Below are the code and all the weights of a small trained network. Each question names an input and a target symbol and asks about switching units off, where a switched-off unit gives its printed mean instead of its output.

import numpy as np


def w(rows, s, z=0):
    codes = np.array(rows[::2]) - 128.0
    scale = np.full(codes.shape[1], s)
    scale[-1] = z or s
    return codes * scale


def f(y):
    return y / 2 * (1 + np.tanh(0.7978845608 * (y + 0.044715 * y**3)))


def softmax(a):
    e = np.exp(a - a.max(-1, keepdims=True))
    return e / e.sum(-1, keepdims=True)


def log_softmax(a):
    a = a - a.max(-1, keepdims=True)
    return a - np.log(np.exp(a).sum(-1, keepdims=True))


def net(x, mask):
    ids = ['αβγδζθμπσω'.index(c) for c in x.split()]
    T = len(ids)
    res = E[ids] + P[:T]
    r = res
    for j in range(2):
        rows = slice(2 * j, 2 * j + 2)
        q, k, v = (r @ M[0][rows].T for M in (Q, K, V))
        z = softmax(np.where(np.tri(T) > 0, q @ k.T / 2**0.5, -1e9)) @ v
        o = O[0][rows]
        res = res + np.where(mask[j], z, o[:, -1]) @ o[:, :-1]
    y = f(res @ A[0][:, :-1].T + A[0][:, -1])
    res = res + np.where(mask[2:14], y, B[0][:, -1]) @ B[0][:, :-1]
    return log_softmax(res[-1] @ U[:, :-1].T + U[:, -1])


Q, K, V, O, A, B = {}, {}, {}, {}, {}, {}
E = w([
[137,83,102,51],'α',
[112,60,18,75],'β',
[118,93,139,145],'γ',
[95,157,73,121],'δ',
[94,137,69,74],'ζ',
[87,97,78,181],'θ',
[104,191,172,139],'μ',
[171,201,196,93],'π',
[188,140,85,136],'σ',
[77,65,250,85],'ω',
],0.022)
P = w([
[158,137,121,100],'0',
[153,184,96,100],'1',
[153,4,129,114],'2',
[144,180,126,108],'3',
[145,79,174,133],'4',
[133,175,133,108],'5',
[163,99,207,162],'6',
[144,175,136,110],'7',
[145,86,186,156],'8',
[125,164,127,103],'9',
],0.016)
Q[0] = w([
[169,95,153,151],'head 0',
[119,72,127,150],'head 0',
[194,160,183,8],'head 1',
[174,116,84,25],'head 1',
],0.012)
K[0] = w([
[110,149,218,163],'head 0',
[229,127,209,210],'head 0',
[54,57,254,145],'head 1',
[37,165,184,214],'head 1',
],0.0071)
V[0] = w([
[2,80,212,45],'head 0',
[117,120,68,182],'head 0',
[130,151,244,172],'head 1',
[194,171,82,16],'head 1',
],0.0069)
O[0] = w([
[5,92,74,102,80],'head 0',
[126,94,37,149,73],'head 0',
[111,129,136,125,177],'head 1',
[156,149,134,114,253],'head 1',
],0.013,0.0028)
A[0] = w([
[43,155,90,128,147],'neuron 0',
[147,85,12,163,2],'neuron 1',
[99,34,221,109,18],'neuron 2',
[136,149,46,56,94],'neuron 3',
[179,89,58,182,231],'neuron 4',
[161,87,209,156,214],'neuron 5',
[94,9,82,175,164],'neuron 6',
[143,198,112,128,206],'neuron 7',
[135,43,145,162,110],'neuron 8',
[128,230,107,238,48],'neuron 9',
[118,251,69,147,10],'neuron 10',
[109,117,211,142,120],'neuron 11',
],0.011,0.0072)
B[0] = w([
[185,89,153,134,167],'neuron 0',
[75,95,70,196,157],'neuron 1',
[111,154,53,168,195],'neuron 2',
[163,203,104,75,194],'neuron 3',
[113,52,127,137,254],'neuron 4',
[77,46,121,83,239],'neuron 5',
[118,183,217,167,195],'neuron 6',
[151,89,154,182,230],'neuron 7',
[173,254,137,105,155],'neuron 8',
[17,150,157,168,160],'neuron 9',
[76,194,79,195,162],'neuron 10',
[191,152,106,71,182],'neuron 11',
],0.0091)
U = w([
[203,48,216,137,198],'α',
[223,187,127,203,205],'β',
[51,119,151,103,77],'γ',
[182,239,232,149,199],'δ',
[221,174,207,48,125],'ζ',
[64,92,143,233,48],'θ',
[156,130,38,136,38],'μ',
[213,254,110,95,1],'π',
[16,211,216,163,152],'σ',
[136,239,109,154,159],'ω',
],0.0081,0.0053)

Each question gives the input, a string of symbols that net reads in full, and the target symbol t.
The units are the heads (2 rows each of Q, K, V and O) and the neurons (one row each of A and B). Each row of codes is followed by its name. A weight is (code - 128) times the scale printed after its matrix; where a second scale follows, it is the last column's (O, A, B and U).
mask holds one flag per unit, heads first, then neurons. A switched-off unit (its flag False) gives its mean, the last column of its rows in O or B, instead of its output. The means were averaged over made-up inputs and are rounded, as every weight is.
A unit's drop is (log p(t) with every unit on - log p(t) with that unit switched off) / (log p(t) with every unit on - log p(t) with every unit switched off).
The circuit of an input: a set's keep is (log p(t) with only the set's units on - log p(t) with every unit switched off) / (log p(t) with every unit on - log p(t) with every unit switched off). Starting from the 12 units with the biggest drops (on a tie, the unit counted first), units are removed one at a time, each time the one whose removal leaves the highest keep (on an exact tie, the one counted first), for as long as the keep stays at least 0.8.
circuit, biggest first: the units of the circuit, biggest drop first
most important unit: the unit with the biggest drop
k most important neurons: the k neurons with the biggest drops, biggest first
heads that matter: for each layer, one digit per head in row order, 1 if its drop is at least 0.15 and else 0, layers parted by /
drop of u: that unit's drop, to one decimal
input θ δ β, target θ: heads that matter -> 10
input π σ σ γ, target α: heads that matter -> 10
input ω γ ζ, target σ: circuit, biggest first -> [neuron 6; head 0]
input ζ σ π γ ω σ γ, target σ: circuit, biggest first -> [head 0]
input γ ζ σ θ, target θ: circuit, biggest first -> [neuron 9; head 0; neuron 4; neuron 3]
input σ β δ, target α: circuit, biggest first -> [head 0; neuron 4; neuron 2]
input μ β σ θ ω β θ, target σ: circuit, biggest first -> [head 0; neuron 6]
input ζ σ σ π σ σ σ σ ζ, target α: heads that matter -> 10
input σ σ θ σ, target θ: 2 most important neurons -> [neuron 9; neuron 4]
input σ θ β α π π π, target ζ: heads that matter -> 00
input σ σ ω σ γ σ ω ω σ, target σ: heads that matter -> 10
input σ α π θ σ π σ ω, target γ: heads that matter -> 01
input β σ γ β σ β σ, target α: heads that matter -> 00
input γ δ δ θ μ γ σ σ π, target α: heads that matter -> 00
input π π γ, target ζ: most important unit -> neuron 8
input δ σ γ θ θ ω β, target σ: heads that matter -> 10
input α σ μ ζ, target π: 3 most important neurons -> [neuron 3; neuron 4; neuron 5]
input σ π β π ω, target σ: heads that matter -> 11
input α σ β σ δ, target α: heads that matter -> 10
input σ σ π π ζ, target ζ: most important unit -> neuron 4
input α α σ ω β β σ π θ, target α: heads that matter -> 11
input α σ π ω β, target σ: 2 most important neurons -> [neuron 6; neuron 11]
input β σ θ π α β ω, target σ: drop of head 0 -> 0.6
input β π θ θ, target θ: drop of neuron 1 -> 0.2
input σ π β σ σ π β γ, target α: drop of neuron 3 -> 0.2
input σ θ σ γ μ σ μ, target α: drop of head 0 -> 0.1
input π β β, target ζ: most important unit -> head 0
